Below are the code and all the weights of a small trained network. Each question names an input and a class and asks about switching units off, where a switched-off unit gives its printed mean instead of its output.

import numpy as np


def w(rows, s, z=0):
    codes = np.array(rows[::2]) - 128.0
    scale = np.full(codes.shape[1], s)
    scale[-1] = z or s
    return codes * scale


def norm(h):
    return h / np.sqrt((h * h).mean(-1, keepdims=True) + 1e-5)


def f(y):
    return y / 2 * (1 + np.tanh(0.7978845608 * (y + 0.044715 * y**3)))


def log_softmax(a):
    a = a - a.max(-1, keepdims=True)
    return a - np.log(np.exp(a).sum(-1, keepdims=True))


def net(x, mask):
    res = np.array(x, float).reshape(1, 5) / 4 @ E
    u = 0
    for l in range(3):
        y = f(norm(res) @ A[l][:, :-1].T + A[l][:, -1])
        res = res + np.where(mask[u : u + 4], y, B[l][:, -1]) @ B[l][:, :-1]
        u += 4
    return log_softmax(norm(res)[-1] @ U[:, :-1].T + U[:, -1])


A, B = {}, {}
E = w([
[88,143,100,240],'x0',
[122,211,248,159],'x1',
[214,180,99,103],'x2',
[133,197,77,43],'x3',
[149,113,58,149],'x4',
],0.0012)
A[0] = w([
[124,254,53,231,39],'L0N1',
[136,80,213,111,111],'L0N2',
[114,46,139,3,4],'L0N3',
[159,163,37,149,76],'L0N4',
],0.004,0.0015)
B[0] = w([
[18,168,59,120,254],'L0N1',
[157,132,216,36,186],'L0N2',
[33,190,28,168,180],'L0N3',
[113,159,179,3,175],'L0N4',
],0.0035,0.00073)
A[1] = w([
[239,150,31,53,46],'L1N1',
[65,241,218,3,172],'L1N2',
[213,238,153,110,4],'L1N3',
[224,144,37,137,131],'L1N4',
],0.0043,0.0024)
B[1] = w([
[161,79,254,172,165],'L1N1',
[249,129,25,149,250],'L1N2',
[155,69,7,182,117],'L1N3',
[100,112,187,84,153],'L1N4',
],0.0035,0.0027)
A[2] = w([
[136,157,199,206,241],'L2N1',
[26,36,34,157,254],'L2N2',
[217,44,254,30,167],'L2N3',
[125,145,100,65,101],'L2N4',
],0.0039,0.00075)
B[2] = w([
[101,42,73,174,160],'L2N1',
[97,255,137,89,206],'L2N2',
[72,97,130,48,252],'L2N3',
[177,129,190,168,142],'L2N4',
],0.0051,0.0023)
U = w([
[100,71,141,234,114],'0',
[254,147,79,126,154],'1',
[118,52,175,53,156],'2',
[62,255,121,118,154],'3',
[157,151,201,163,2],'4',
],0.0099,0.0077)

Each question gives the input, the list of numbers given to net, and the class t.
The units are the neurons (one row each of A and B). Each row of codes is followed by its name. A weight is (code - 128) times the scale printed after its matrix; where a second scale follows, it is the last column's (A, B and U).
mask holds one flag per neuron, layer by layer. A switched-off neuron (its flag False) gives its mean, the last column of its row in B, instead of its output. The means were averaged over made-up inputs and are rounded, as every weight is.
A unit's drop is (log p(t) with every unit on - log p(t) with that unit switched off) / (log p(t) with every unit on - log p(t) with every unit switched off).
The circuit of an input: a set's keep is (log p(t) with only the set's units on - log p(t) with every unit switched off) / (log p(t) with every unit on - log p(t) with every unit switched off). Starting from all 12 units, units are removed one at a time, each time the one whose removal leaves the highest keep (on an exact tie, the one counted first), for as long as the keep stays at least 0.8.
units of the circuit, in order: the units of the circuit, biggest drop first
unit that matters most: the unit with the biggest drop
top k neurons: the k neurons with the biggest drops, biggest first
k most important neurons of layer l: the k neurons of layer l with the biggest drops, biggest first
input [2,-8,4,6,7], class 2: top 2 neurons => [L1N1, L0N4]
input [-5,-3,-2,-3,3], class 3: units of the circuit, in order => [L0N3, L2N2]
input [8,5,-8,3,-7], class 0: unit that matters most => L2N1
input [-1,-3,2,2,-1], class 2: units of the circuit, in order => [L1N1, L2N3]
input [-1,-8,-6,-6,-7], class 3: top 3 neurons => [L2N2, L1N1, L0N3]
input [6,7,7,8,-1], class 1: top 3 neurons => [L1N2, L0N3, L2N2]
input [-2,-8,2,0,-7], class 3: top 3 neurons => [L0N3, L2N2, L0N2]
input [4,-6,-7,-3,-4], class 3: top 2 neurons => [L2N2, L1N1]
input [-2,2,-5,-1,8], class 3: top 4 neurons => [L1N1, L1N2, L2N2, L0N4]
input [5,7,2,3,0], class 1: top 2 neurons => [L1N2, L0N3]
input [2,0,1,-8,-3], class 2: units of the circuit, in order => [L0N3, L2N3]
input [6,-7,5,0,2], class 2: top 2 neurons => [L0N4, L0N3]
input [-4,2,-8,1,-7], class 1: top 4 neurons => [L1N2, L0N3, L1N1, L1N4]
input [0,3,0,-4,-3], class 2: 3 most important neurons of layer 0 => [L0N2, L0N3, L0N1]
input [-7,-4,7,-4,4], class 2: top neuron => [L2N3]
input [-7,-6,-8,-6,-7], class 3: 2 most important neurons of layer 1 => [L1N1, L1N4]
input [-1,-7,4,6,-3], class 2: 2 most important neurons of layer 2 => [L2N3, L2N2]
input [-1,-6,5,8,6], class 2: 2 most important neurons of layer 1 => [L1N1, L1N4]
input [-4,-7,8,4,5], class 2: units of the circuit, in order => [L1N1, L2N3, L1N2]
input [7,-3,-6,-2,8], class 3: most important neuron of layer 2 => [L2N2]
input [-7,1,-7,0,-3], class 1: top 3 neurons => [L1N2, L0N3, L0N2]
